Below is a small trained network, with its code and all its weights. Each question gives an input and a class and asks what happens when units are switched off, that is, made to give their printed mean instead of their output.

import numpy as np


def w(rows, s, z=0):
    codes = np.array(rows[::2]) - 128.0
    scale = np.full(codes.shape[1], s)
    scale[-1] = z or s
    return codes * scale


def f(y):
    return y / 2 * (1 + np.tanh(0.7978845608 * (y + 0.044715 * y**3)))


def log_softmax(a):
    a = a - a.max(-1, keepdims=True)
    return a - np.log(np.exp(a).sum(-1, keepdims=True))


def net(x, mask):
    res = np.array(x, float).reshape(1, 7) / 4 @ E
    y = f(res @ A[0][:, :-1].T + A[0][:, -1])
    res = res + np.where(mask, y, B[0][:, -1]) @ B[0][:, :-1]
    return log_softmax(res[-1] @ U[:, :-1].T + U[:, -1])


A, B = {}, {}
E = w([
[130,129,126,127,126,128],'x0',
[126,126,130,131,129,130],'x1',
[123,117,136,134,133,132],'x2',
[6,198,147,127,129,113],'x3',
[120,88,188,38,43,111],'x4',
[86,45,42,55,164,152],'x5',
[130,131,126,125,128,126],'x6',
],0.013)
A[0] = w([
[141,141,191,114,110,90,92],'neuron 0',
[138,54,149,67,53,123,3],'neuron 1',
[252,91,184,116,89,146,25],'neuron 2',
[106,181,117,210,214,119,39],'neuron 3',
[129,128,135,128,129,153,124],'neuron 4',
[116,175,96,194,132,145,119],'neuron 5',
[133,96,70,128,194,189,152],'neuron 6',
[112,180,103,190,194,152,160],'neuron 7',
[233,186,198,201,136,109,40],'neuron 8',
[122,167,205,130,95,82,111],'neuron 9',
[159,115,90,126,147,90,98],'neuron 10',
[204,167,186,221,102,105,158],'neuron 11',
[125,122,128,135,126,123,128],'neuron 12',
[150,97,135,103,98,141,106],'neuron 13',
[133,60,151,77,91,103,158],'neuron 14',
[40,77,74,39,140,160,10],'neuron 15',
[193,86,6,137,180,123,120],'neuron 16',
[4,167,104,132,165,130,39],'neuron 17',
[84,187,206,131,60,59,117],'neuron 18',
[69,141,174,96,84,128,76],'neuron 19',
],0.011,0.013)
B[0] = w([
[99,159,105,149,163,193,159],'neuron 0',
[171,21,56,17,206,83,178],'neuron 1',
[88,251,245,155,19,72,190],'neuron 2',
[86,209,199,160,29,119,189],'neuron 3',
[113,108,125,142,116,121,126],'neuron 4',
[170,148,176,108,112,102,183],'neuron 5',
[161,98,86,161,168,137,220],'neuron 6',
[151,116,151,63,116,83,231],'neuron 7',
[170,2,62,37,190,87,207],'neuron 8',
[78,170,68,201,162,193,195],'neuron 9',
[131,107,116,139,148,159,143],'neuron 10',
[112,129,173,65,104,39,254],'neuron 11',
[123,131,114,137,133,114,128],'neuron 12',
[145,130,110,104,134,93,157],'neuron 13',
[100,154,185,127,121,68,220],'neuron 14',
[109,223,224,126,38,78,192],'neuron 15',
[144,91,38,184,206,183,241],'neuron 16',
[180,18,137,2,137,27,185],'neuron 17',
[80,179,97,202,142,211,229],'neuron 18',
[97,186,123,164,154,177,167],'neuron 19',
],0.0096,0.013)
U = w([
[150,39,107,90,157,76,253],'0',
[90,187,172,144,95,89,93],'1',
[109,124,66,211,172,249,15],'2',
],0.013,0.0032)

Each question gives the input, the list of numbers given to net, and the class t.
The units are the neurons (one row each of A and B). Each row of codes is followed by its name. A weight is (code - 128) times the scale printed after its matrix; where a second scale follows, it is the last column's (A, B and U).
mask holds one flag per neuron, in row order. A switched-off neuron (its flag False) gives its mean, the last column of its row in B, instead of its output. The means were averaged over made-up inputs and are rounded, as every weight is.
A unit's drop is (log p(t) with every unit on - log p(t) with that unit switched off) / (log p(t) with every unit on - log p(t) with every unit switched off).
The circuit of an input: a set's keep is (log p(t) with only the set's units on - log p(t) with every unit switched off) / (log p(t) with every unit on - log p(t) with every unit switched off). Starting from the 12 units with the biggest drops (on a tie, the unit counted first), units are removed one at a time, each time the one whose removal leaves the highest keep (on an exact tie, the one counted first), for as long as the keep stays at least 0.8.
units of the circuit, in order: the units of the circuit, biggest drop first
k most important neurons: the k neurons with the biggest drops, biggest first
drop when u is switched off: that unit's drop, to one decimal
input [1,4,8,4,8,7,4], class 1: units of the circuit, in order : (neuron 15)
input [-7,-8,-4,1,3,-3,-7], class 2: units of the circuit, in order : (neuron 2; neuron 18; neuron 9)
input [-1,-3,-8,4,-6,1,6], class 0: 3 most important neurons : (neuron 17; neuron 2; neuron 15)
input [-1,2,5,0,-3,6,-8], class 2: 2 most important neurons : (neuron 11; neuron 16)
input [-2,0,5,-8,6,0,6], class 1: 3 most important neurons : (neuron 2; neuron 8; neuron 14)
input [3,8,-1,-1,2,-1,-8], class 1: 4 most important neurons : (neuron 8; neuron 16; neuron 1; neuron 17)
input [-1,1,6,2,8,1,-4], class 1: 4 most important neurons : (neuron 14; neuron 16; neuron 8; neuron 6)
input [8,5,2,-7,-4,1,-2], class 2: 2 most important neurons : (neuron 16; neuron 17)
input [8,-2,2,2,2,6,4], class 1: 2 most important neurons : (neuron 15; neuron 8)
input [3,8,-7,-6,1,0,3], class 1: 2 most important neurons : (neuron 2; neuron 8)
input [1,-5,-6,-2,2,-1,1], class 1: 2 most important neurons : (neuron 8; neuron 1)
input [-8,-1,8,7,-2,2,3], class 0: 2 most important neurons : (neuron 17; neuron 2)
input [2,8,-5,8,-4,4,1], class 0: 2 most important neurons : (neuron 17; neuron 2)
input [-4,8,-8,-8,8,-2,1], class 1: most important neuron : (neuron 2)
input [-3,-3,7,1,8,7,2], class 1: drop when neuron 19 is switched off : 0.2
input [-1,-3,-7,7,4,7,-8], class 1: drop when neuron 15 is switched off : 3.9
input [0,-4,5,-1,-1,-5,-6], class 0: drop when neuron 8 is switched off : 1.4
input [3,-5,4,-7,-5,2,8], class 2: drop when neuron 1 is switched off : 0.0
